Here is a tiny trained network, its code and every weight. The questions are about switching its units off for an input and a class, where a switched-off unit gives its printed mean instead of its output.

import numpy as np


def w(rows, s, z=0):
    codes = np.array(rows[::2]) - 128.0
    scale = np.full(codes.shape[1], s)
    scale[-1] = z or s
    return codes * scale


def norm(h):
    return h / np.sqrt((h * h).mean(-1, keepdims=True) + 1e-5)


def f(y):
    return np.maximum(y, 0)


def log_softmax(a):
    a = a - a.max(-1, keepdims=True)
    return a - np.log(np.exp(a).sum(-1, keepdims=True))


def net(x, mask):
    res = np.array(x, float).reshape(1, 2) / 4 @ E
    u = 0
    for l in range(4):
        y = f(norm(res) @ A[l][:, :-1].T + A[l][:, -1])
        res = res + np.where(mask[u : u + 6], y, B[l][:, -1]) @ B[l][:, :-1]
        u += 6
    return log_softmax(norm(res)[-1] @ U[:, :-1].T + U[:, -1])


A, B = {}, {}
E = w([
[93,130,254,107,143,183,97],'x0',
[127,42,105,115,105,196,124],'x1',
],0.017)
A[0] = w([
[161,227,212,32,185,102,50,14],'L0N1',
[222,169,88,134,183,55,208,28],'L0N2',
[100,172,219,165,186,175,93,37],'L0N3',
[217,225,60,100,147,70,248,31],'L0N4',
[96,87,64,158,122,162,154,2],'L0N5',
[78,63,3,252,47,149,192,12],'L0N6',
],0.011,0.0076)
B[0] = w([
[206,178,130,217,91,67,40,216],'L0N1',
[136,35,155,37,208,186,207,213],'L0N2',
[147,141,119,169,32,147,42,213],'L0N3',
[118,61,173,37,185,111,198,243],'L0N4',
[82,186,188,63,84,126,24,164],'L0N5',
[110,215,31,222,56,113,1,255],'L0N6',
],0.013,0.0092)
A[1] = w([
[111,27,118,22,212,75,236,48],'L1N1',
[139,234,194,171,175,25,123,56],'L1N2',
[174,145,127,57,198,44,225,27],'L1N3',
[181,63,127,78,180,96,188,32],'L1N4',
[86,204,90,174,169,157,170,235],'L1N5',
[187,166,1,232,127,136,195,1],'L1N6',
],0.015,0.0077)
B[1] = w([
[69,225,55,34,198,92,179,254],'L1N1',
[165,223,133,174,212,89,55,177],'L1N2',
[90,144,68,49,136,195,165,206],'L1N3',
[64,222,87,37,141,180,137,195],'L1N4',
[70,82,56,93,45,178,203,157],'L1N5',
[111,153,70,251,67,41,68,157],'L1N6',
],0.017,0.014)
A[2] = w([
[187,66,225,103,125,211,89,29],'L2N1',
[191,167,108,174,191,72,135,87],'L2N2',
[69,171,119,138,134,111,214,143],'L2N3',
[174,151,76,231,158,135,96,97],'L2N4',
[165,73,50,253,60,38,190,22],'L2N5',
[224,139,89,39,53,58,197,9],'L2N6',
],0.015,0.012)
B[2] = w([
[172,53,231,43,132,235,90,205],'L2N1',
[232,113,105,95,111,83,202,177],'L2N2',
[140,152,131,34,130,86,187,206],'L2N3',
[198,136,79,171,58,52,36,254],'L2N4',
[70,37,35,187,51,8,153,197],'L2N5',
[74,25,196,32,216,213,188,133],'L2N6',
],0.016,0.0088)
A[3] = w([
[197,178,152,199,204,72,105,29],'L3N1',
[193,191,158,190,209,59,91,132],'L3N2',
[44,147,219,221,217,35,204,2],'L3N3',
[70,33,222,152,41,197,172,80],'L3N4',
[16,60,73,231,194,65,114,161],'L3N5',
[164,46,224,53,152,253,51,59],'L3N6',
],0.016,0.0095)
B[3] = w([
[207,210,188,145,217,91,175,185],'L3N1',
[214,213,194,118,207,74,58,212],'L3N2',
[244,204,171,81,178,44,107,128],'L3N3',
[30,155,94,22,198,136,223,189],'L3N4',
[53,50,34,146,7,168,97,199],'L3N5',
[85,45,220,235,155,222,182,251],'L3N6',
],0.016,0.013)
U = w([
[50,220,36,26,190,73,222,253],'0',
[207,221,163,202,185,52,62,76],'1',
[41,63,4,218,14,27,94,160],'2',
[61,66,198,205,173,208,199,222],'3',
],0.018,0.0044)

Each question gives the input, the list of numbers given to net, and the class t.
The units are the neurons (one row each of A and B). Each row of codes is followed by its name. A weight is (code - 128) times the scale printed after its matrix; where a second scale follows, it is the last column's (A, B and U).
mask holds one flag per neuron, layer by layer. A switched-off neuron (its flag False) gives its mean, the last column of its row in B, instead of its output. The means were averaged over made-up inputs and are rounded, as every weight is.
A unit's drop is (log p(t) with every unit on - log p(t) with that unit switched off) / (log p(t) with every unit on - log p(t) with every unit switched off).
top k neurons: the k neurons with the biggest drops, biggest first
top k neurons in layer l: the k neurons of layer l with the biggest drops, biggest first
drop when u is switched off: that unit's drop, to one decimal
input [3,7], class 3: top neuron => L0N4
input [3,4], class 3: top 2 neurons => L1N1, L0N4
input [2,1], class 3: top 2 neurons => L1N1, L1N2
input [7,0], class 1: top 3 neurons => L0N1, L0N2, L0N4
input [1,6], class 3: top 3 neurons in layer 1 => L1N1, L1N6, L1N2
input [3,3], class 3: top 2 neurons => L1N1, L0N6
input [3,6], class 3: top 3 neurons => L0N4, L1N1, L0N2
input [3,2], class 3: top 2 neurons => L1N1, L0N6
input [-8,3], class 2: drop when L0N6 is switched off => 2.2
input [1,2], class 3: drop when L1N1 is switched off => 1.0
input [-3,8], class 2: drop when L0N3 is switched off => 0.0
input [6,1], class 3: drop when L1N2 is switched off => 0.3
